Below are the code and all the weights of a small trained network. Each question names an input and a target symbol and asks about switching units off, where a switched-off unit gives its printed mean instead of its output.

import numpy as np


def w(rows, s, z=0):
    codes = np.array(rows[::2]) - 128.0
    scale = np.full(codes.shape[1], s)
    scale[-1] = z or s
    return codes * scale


def norm(h):
    return h / np.sqrt((h * h).mean(-1, keepdims=True) + 1e-5)


def f(y):
    return np.maximum(y, 0)


def softmax(a):
    e = np.exp(a - a.max(-1, keepdims=True))
    return e / e.sum(-1, keepdims=True)


def log_softmax(a):
    a = a - a.max(-1, keepdims=True)
    return a - np.log(np.exp(a).sum(-1, keepdims=True))


def net(x, mask):
    ids = ['ΘΦΩαβζηξπσ'.index(c) for c in x.split()]
    T = len(ids)
    res = E[ids] + P[:T]
    u = 0
    for l in range(3):
        q, k, v = (norm(res) @ M[l].T for M in (Q, K, V))
        z = softmax(np.where(np.tri(T) > 0, q @ k.T / 4**0.5, -1e9)) @ v
        res = res + np.where(mask[u], z, O[l][:, -1]) @ O[l][:, :-1]
        u += 1
        y = f(norm(res) @ A[l][:, :-1].T + A[l][:, -1])
        res = res + np.where(mask[u : u + 8], y, B[l][:, -1]) @ B[l][:, :-1]
        u += 8
    return log_softmax(norm(res)[-1] @ U[:, :-1].T + U[:, -1])


Q, K, V, O, A, B = {}, {}, {}, {}, {}, {}
E = w([
[112,200,158,75,30,129,184],'Θ',
[156,176,166,106,88,104,49],'Φ',
[125,165,70,50,72,41,28],'Ω',
[83,84,80,48,172,92,132],'α',
[163,127,129,58,176,7,111],'β',
[143,157,173,90,124,205,175],'ζ',
[208,157,117,117,82,150,121],'η',
[32,56,200,162,143,86,20],'ξ',
[169,95,154,156,152,99,100],'π',
[92,193,124,127,119,80,131],'σ',
],0.017)
P = w([
[181,94,235,97,42,3,105],'0',
[214,90,217,93,105,11,142],'1',
[224,94,222,146,77,67,111],'2',
[205,106,194,143,117,73,138],'3',
[176,134,191,161,123,95,136],'4',
[158,131,154,166,163,57,174],'5',
[139,168,151,195,154,108,158],'6',
[130,171,119,213,166,149,177],'7',
[110,209,107,206,186,144,169],'8',
[95,229,73,195,212,138,175],'9',
],0.0053)
Q[0] = w([
[28,119,25,205,116,126,116],'0.h1',
[101,191,102,87,160,147,116],'0.h1',
[163,143,156,189,153,122,153],'0.h1',
[230,166,255,119,177,108,144],'0.h1',
],0.01)
K[0] = w([
[116,110,200,10,68,124,86],'0.h1',
[118,99,63,113,89,186,105],'0.h1',
[86,122,128,153,135,126,147],'0.h1',
[84,207,35,254,172,169,117],'0.h1',
],0.0088)
V[0] = w([
[174,32,129,167,130,107,109],'0.h1',
[68,164,155,177,227,91,157],'0.h1',
[39,116,159,2,142,154,84],'0.h1',
[110,71,221,144,141,100,79],'0.h1',
],0.006)
O[0] = w([
[150,207,126,152,164,196,134,133],'0.h1',
[147,43,174,193,115,217,53,44],'0.h1',
[26,138,156,36,183,121,144,129],'0.h1',
[98,191,2,148,135,196,76,255],'0.h1',
],0.0081,0.0024)
A[0] = w([
[29,150,113,116,130,127,107,133],'0.n1',
[99,138,106,31,99,136,102,180],'0.n2',
[158,157,65,119,108,146,1,221],'0.n3',
[154,128,148,107,143,174,200,198],'0.n4',
[54,179,159,119,109,97,61,162],'0.n5',
[173,169,27,106,109,161,71,253],'0.n6',
[180,59,57,85,59,169,102,130],'0.n7',
[149,96,91,152,147,87,77,165],'0.n8',
],0.0075,0.0022)
B[0] = w([
[254,103,119,173,17,110,162,199],'0.n1',
[125,50,66,91,126,79,152,242],'0.n2',
[157,116,95,39,208,113,184,253],'0.n3',
[70,192,166,77,117,108,53,215],'0.n4',
[99,96,71,112,188,55,198,238],'0.n5',
[123,140,162,108,179,10,106,250],'0.n6',
[127,102,91,89,105,143,21,157],'0.n7',
[131,237,191,113,132,119,38,187],'0.n8',
],0.0063,0.0054)
Q[1] = w([
[148,60,19,186,125,165,166],'1.h1',
[137,130,158,88,111,166,65],'1.h1',
[154,8,237,144,18,123,220],'1.h1',
[120,2,89,192,101,170,108],'1.h1',
],0.0072)
K[1] = w([
[239,97,39,51,120,116,108],'1.h1',
[49,67,148,172,111,96,148],'1.h1',
[69,155,53,98,40,97,152],'1.h1',
[254,99,75,91,140,169,90],'1.h1',
],0.0079)
V[1] = w([
[6,125,60,194,189,12,108],'1.h1',
[206,168,31,95,119,76,212],'1.h1',
[105,82,111,190,235,2,195],'1.h1',
[114,120,120,148,133,179,133],'1.h1',
],0.004)
O[1] = w([
[124,164,116,116,5,149,101,171],'1.h1',
[79,113,162,166,117,202,118,251],'1.h1',
[112,102,87,163,143,155,105,184],'1.h1',
[144,145,199,1,179,181,49,30],'1.h1',
],0.0077,0.0028)
A[1] = w([
[99,100,172,165,190,80,114,97],'1.n1',
[109,122,120,77,155,81,159,253],'1.n2',
[65,128,148,55,231,129,146,150],'1.n3',
[242,91,134,137,128,117,146,184],'1.n4',
[100,162,68,133,72,187,123,152],'1.n5',
[1,48,158,122,108,48,154,158],'1.n6',
[199,163,86,118,122,177,140,63],'1.n7',
[114,59,69,108,72,137,171,217],'1.n8',
],0.0074,0.0016)
B[1] = w([
[67,188,121,78,44,190,115,158],'1.n1',
[161,2,134,167,45,163,85,254],'1.n2',
[15,80,128,161,128,135,125,211],'1.n3',
[54,128,176,15,57,181,120,169],'1.n4',
[122,131,105,110,172,200,160,150],'1.n5',
[174,205,65,164,178,132,31,250],'1.n6',
[110,150,43,93,230,117,109,156],'1.n7',
[251,98,175,38,212,165,179,185],'1.n8',
],0.0057,0.0065)
Q[2] = w([
[90,90,156,96,166,255,84],'2.h1',
[165,101,93,139,153,43,127],'2.h1',
[163,125,246,56,74,101,142],'2.h1',
[128,105,137,165,167,238,173],'2.h1',
],0.0077)
K[2] = w([
[118,137,144,90,116,180,158],'2.h1',
[106,111,73,181,93,1,93],'2.h1',
[184,158,205,112,105,91,36],'2.h1',
[138,83,74,78,97,184,155],'2.h1',
],0.0081)
V[2] = w([
[219,75,78,107,88,46,83],'2.h1',
[253,166,152,108,88,76,141],'2.h1',
[163,145,115,72,136,109,61],'2.h1',
[168,108,114,177,133,115,164],'2.h1',
],0.0061)
O[2] = w([
[53,214,163,191,150,202,152,253],'2.h1',
[163,98,75,103,127,214,145,177],'2.h1',
[123,18,253,199,62,194,199,229],'2.h1',
[191,139,146,41,40,147,165,85],'2.h1',
],0.0072,0.0058)
A[2] = w([
[131,137,164,79,85,164,232,84],'2.n1',
[118,117,75,162,108,109,186,176],'2.n2',
[195,169,68,223,165,156,157,34],'2.n3',
[201,161,137,138,227,148,122,91],'2.n4',
[81,182,109,100,122,171,129,175],'2.n5',
[119,2,62,189,189,153,108,1],'2.n6',
[160,82,39,80,153,67,105,145],'2.n7',
[128,172,157,202,183,133,68,147],'2.n8',
],0.0085,0.0025)
B[2] = w([
[99,198,139,173,93,82,167,235],'2.n1',
[150,59,114,171,134,168,126,210],'2.n2',
[131,83,174,126,254,27,122,205],'2.n3',
[156,250,208,131,219,170,144,203],'2.n4',
[173,75,119,104,117,36,102,213],'2.n5',
[100,148,94,90,132,186,216,209],'2.n6',
[191,167,160,95,98,140,104,254],'2.n7',
[152,191,83,103,115,179,142,244],'2.n8',
],0.0088,0.0044)
U = w([
[201,65,199,143,95,237,48,186],'Θ',
[161,159,187,157,46,110,250,128],'Φ',
[21,75,197,58,191,93,121,113],'Ω',
[185,227,149,89,254,179,133,118],'α',
[134,69,42,59,166,218,223,216],'β',
[168,167,31,15,110,55,89,127],'ζ',
[158,52,71,173,103,135,116,126],'η',
[145,115,109,119,151,149,134,1],'ξ',
[164,60,84,233,214,63,162,140],'π',
[28,175,17,166,140,171,76,160],'σ',
],0.009,0.0033)

Each question gives the input, a string of symbols that net reads in full, and the target symbol t.
The units are the heads (4 rows each of Q, K, V and O) and the neurons (one row each of A and B). Each row of codes is followed by its name. A weight is (code - 128) times the scale printed after its matrix; where a second scale follows, it is the last column's (O, A, B and U).
mask holds one flag per unit, layer by layer, with each layer's heads first. A switched-off unit (its flag False) gives its mean, the last column of its rows in O or B, instead of its output. The means were averaged over made-up inputs and are rounded, as every weight is.
A unit's drop is (log p(t) with every unit on - log p(t) with that unit switched off) / (log p(t) with every unit on - log p(t) with every unit switched off).
The circuit of an input: a set's keep is (log p(t) with only the set's units on - log p(t) with every unit switched off) / (log p(t) with every unit on - log p(t) with every unit switched off). Starting from the 12 units with the biggest drops (on a tie, the unit counted first), units are removed one at a time, each time the one whose removal leaves the highest keep (on an exact tie, the one counted first), for as long as the keep stays at least 0.8.
units of the circuit, in order: the units of the circuit, biggest drop first
most important unit: the unit with the biggest drop
k most important neurons: the k neurons with the biggest drops, biggest first
k most important neurons of layer l: the k neurons of layer l with the biggest drops, biggest first
drop of u: that unit's drop, to one decimal
input Ω Ω ζ π σ σ η, target Θ: most important unit => 0.h1
input β Φ ζ Ω ζ ζ ξ η, target ζ: units of the circuit, in order => 1.n4; 1.n2; 2.n5
input ξ η Ω ζ π ζ π ζ ζ ζ, target Ω: units of the circuit, in order => 0.n4; 0.h1; 2.h1; 1.n3
input α π η ζ α η, target Φ: 2 most important neurons of layer 1 => 1.n4; 1.n6
input Φ ξ ξ Φ, target ζ: units of the circuit, in order => 1.h1; 0.n3
input Ω σ β η, target Θ: units of the circuit, in order => 0.n7; 0.h1
input ζ η π ζ ζ η ζ Φ η, target Φ: units of the circuit, in order => 0.h1; 1.n4
input π ζ ζ α ζ ξ Φ, target ζ: units of the circuit, in order => 0.n3; 1.h1
input Φ ζ ζ Ω ζ ξ ζ, target ζ: units of the circuit, in order => 1.h1; 0.n4; 2.n5
input ζ ξ α Θ β, target σ: 2 most important neurons => 0.n1; 1.n8
input Ω Ω Θ ξ Φ ξ η, target ζ: units of the circuit, in order => 1.h1; 0.n6
input Φ ξ σ π ξ Φ Θ η Θ Φ, target Φ: units of the circuit, in order => 0.h1; 1.n6
input Ω ζ β ξ ζ Ω σ η σ ζ, target Θ: 3 most important neurons of layer 0 => 0.n4; 0.n3; 0.n1
input ξ π ζ Θ β, target Ω: most important unit => 1.n6
input ζ Φ Φ Ω ζ β, target Ω: 2 most important neurons => 0.n5; 0.n4
input Φ β ζ Ω π π Ω ζ Ω ζ, target Ω: 2 most important neurons => 0.n4; 1.n3
input Φ η ζ β, target Φ: 2 most important neurons => 0.n4; 0.n6
input ζ π β η α β, target Φ: 4 most important neurons => 1.n6; 0.n5; 0.n4; 0.n6
input α α Φ, target β: 4 most important neurons => 0.n5; 0.n3; 0.n4; 1.n2
input ζ ζ ζ Θ Φ Θ η π ζ β, target α: most important unit => 0.h1
input Θ α Ω Θ π η π ζ ξ σ, target π: 2 most important neurons => 0.n1; 2.n2
input Φ σ ζ β Ω ζ ζ Ω ζ Φ, target Ω: 2 most important neurons of layer 0 => 0.n3; 0.n5
input α ζ π π Ω ξ ζ, target ζ: 4 most important neurons => 2.n5; 0.n4; 1.n6; 1.n8
input Θ π η, target α: 2 most important neurons => 1.n7; 2.n4
input ξ π η Ω ζ σ ζ Φ, target Θ: 2 most important neurons => 2.n3; 0.n7
input π Θ Ω η Φ η σ β, target Θ: drop of 0.h1 => 1.0
input ξ β Θ σ Θ ξ α ζ σ β, target Θ: drop of 0.h1 => 0.8
input η η η Φ η Ω Θ η ζ, target Φ: drop of 2.n4 => 0.0
input σ ζ Φ η Φ, target Φ: drop of 2.h1 => 0.6
